Here is a tiny trained network, its code and every weight. The questions are about switching its units off for an input and a class, where a switched-off unit gives its printed mean instead of its output.

import numpy as np


def w(rows, s, z=0):
    codes = np.array(rows[::2]) - 128.0
    scale = np.full(codes.shape[1], s)
    scale[-1] = z or s
    return codes * scale


def f(y):
    return np.maximum(y, 0)


def log_softmax(a):
    a = a - a.max(-1, keepdims=True)
    return a - np.log(np.exp(a).sum(-1, keepdims=True))


def net(x, mask):
    res = np.array(x, float).reshape(1, 8) / 4 @ E
    y = f(res @ A[0][:, :-1].T + A[0][:, -1])
    res = res + np.where(mask, y, B[0][:, -1]) @ B[0][:, :-1]
    return log_softmax(res[-1] @ U[:, :-1].T + U[:, -1])


A, B = {}, {}
E = w([
[174,223,86,111,123,163,173,181],'x0',
[92,118,79,135,99,149,91,74],'x1',
[137,100,125,131,215,142,10,124],'x2',
[80,152,99,190,93,247,94,172],'x3',
[128,214,122,102,177,31,45,151],'x4',
[153,202,222,254,100,75,131,97],'x5',
[47,93,76,216,79,123,95,190],'x6',
[209,96,179,68,117,85,167,234],'x7',
],0.0088)
A[0] = w([
[122,123,137,175,48,155,177,70,253],'N0',
[114,74,174,70,172,93,123,150,64],'N1',
[91,66,133,152,159,82,90,132,209],'N2',
[152,168,179,128,174,66,134,196,182],'N3',
[158,148,124,57,152,131,158,99,226],'N4',
[96,81,114,131,166,183,158,195,185],'N5',
[141,95,203,123,139,66,180,129,222],'N6',
[149,189,137,146,162,73,91,191,163],'N7',
[144,137,138,139,187,106,103,209,164],'N8',
[104,209,145,224,73,99,142,221,176],'N9',
[167,144,179,84,101,65,155,122,99],'N10',
[94,81,113,60,123,125,157,212,177],'N11',
[147,185,103,109,107,197,175,89,129],'N12',
[92,186,53,79,128,153,69,80,196],'N13',
[134,181,73,49,149,122,100,89,168],'N14',
[124,94,132,149,164,246,112,67,219],'N15',
],0.012,0.0063)
B[0] = w([
[65,86,114,167,137,102,186,155,249],'N0',
[143,140,137,96,101,108,90,103,201],'N1',
[132,123,175,145,120,124,33,60,222],'N2',
[182,186,111,134,125,160,90,66,234],'N3',
[119,149,160,49,165,73,170,164,223],'N4',
[89,99,150,91,75,192,80,148,214],'N5',
[161,170,119,110,95,67,128,72,245],'N6',
[195,172,115,183,151,162,38,100,220],'N7',
[196,208,158,143,102,205,54,118,205],'N8',
[150,148,58,194,101,183,199,35,255],'N9',
[194,177,97,98,161,78,196,161,211],'N10',
[96,155,108,80,43,172,115,173,231],'N11',
[110,68,124,124,195,126,252,194,195],'N12',
[47,91,106,127,205,142,116,177,241],'N13',
[110,181,63,89,209,97,93,151,221],'N14',
[104,56,241,162,151,113,149,201,248],'N15',
],0.011,0.013)
U = w([
[99,112,99,34,43,224,101,196,86],'0',
[153,81,199,99,184,190,211,177,71],'1',
[109,51,202,178,134,62,72,50,169],'2',
[207,187,123,220,164,172,54,122,26],'3',
[200,171,118,32,164,35,165,111,118],'4',
[137,143,62,215,86,124,211,80,255],'5',
[62,153,48,94,253,105,85,143,49],'6',
],0.011,0.006)

Each question gives the input, the list of numbers given to net, and the class t.
The units are the neurons (one row each of A and B). Each row of codes is followed by its name. A weight is (code - 128) times the scale printed after its matrix; where a second scale follows, it is the last column's (A, B and U).
mask holds one flag per neuron, in row order. A switched-off neuron (its flag False) gives its mean, the last column of its row in B, instead of its output. The means were averaged over made-up inputs and are rounded, as every weight is.
A unit's drop is (log p(t) with every unit on - log p(t) with that unit switched off) / (log p(t) with every unit on - log p(t) with every unit switched off).
The circuit of an input: a set's keep is (log p(t) with only the set's units on - log p(t) with every unit switched off) / (log p(t) with every unit on - log p(t) with every unit switched off). Starting from the 12 units with the biggest drops (on a tie, the unit counted first), units are removed one at a time, each time the one whose removal leaves the highest keep (on an exact tie, the one counted first), for as long as the keep stays at least 0.8.
units of the circuit, in order: the units of the circuit, biggest drop first
unit that matters most: the unit with the biggest drop
k most important neurons: the k neurons with the biggest drops, biggest first
drop when u is switched off: that unit's drop, to one decimal
input [-7,2,-8,2,7,-8,2,1], class 0: units of the circuit, in order => (N11)
input [2,6,1,-2,5,8,5,-5], class 5: 2 most important neurons => (N9; N8)
input [-1,-6,-3,-7,-7,4,6,7], class 5: 3 most important neurons => (N9; N4; N14)
input [6,-6,-6,-2,8,7,-5,4], class 3: 2 most important neurons => (N7; N3)
input [6,5,-4,-7,3,6,4,6], class 3: 4 most important neurons => (N7; N3; N12; N8)
input [5,3,1,7,-1,4,0,-5], class 1: units of the circuit, in order => (N15; N12)
input [-6,-4,-7,3,6,5,-4,3], class 3: 4 most important neurons => (N7; N3; N9; N12)
input [6,-8,-2,5,-7,8,-8,-5], class 1: 2 most important neurons => (N12; N15)
input [1,8,-7,-8,-5,1,2,-8], class 1: 2 most important neurons => (N9; N12)
input [-1,-2,-2,5,-6,-3,-6,7], class 0: 2 most important neurons => (N11; N5)
input [7,-4,-5,-4,6,7,-4,-6], class 5: 2 most important neurons => (N9; N7)
input [-5,-2,-4,-4,-4,4,-3,-8], class 2: 2 most important neurons => (N9; N15)
input [2,-3,-4,-4,3,6,0,7], class 3: drop when N9 is switched off => 0.5
input [3,6,-7,-8,6,-5,5,0], class 6: drop when N14 is switched off => 0.6
input [-4,1,7,4,-6,-2,2,-4], class 2: unit that matters most => N2
input [0,2,-4,5,6,-7,-5,6], class 0: drop when N11 is switched off => 4.4
input [-4,8,4,0,-6,0,-2,4], class 2: drop when N12 is switched off => 0.1
input [-5,6,1,3,-8,-7,3,-3], class 1: 2 most important neurons => (N15; N0)
input [-6,3,-3,-3,4,5,8,-1], class 5: 2 most important neurons => (N9; N15)
input [-1,0,6,6,1,2,-7,-8], class 1: units of the circuit, in order => (N15)
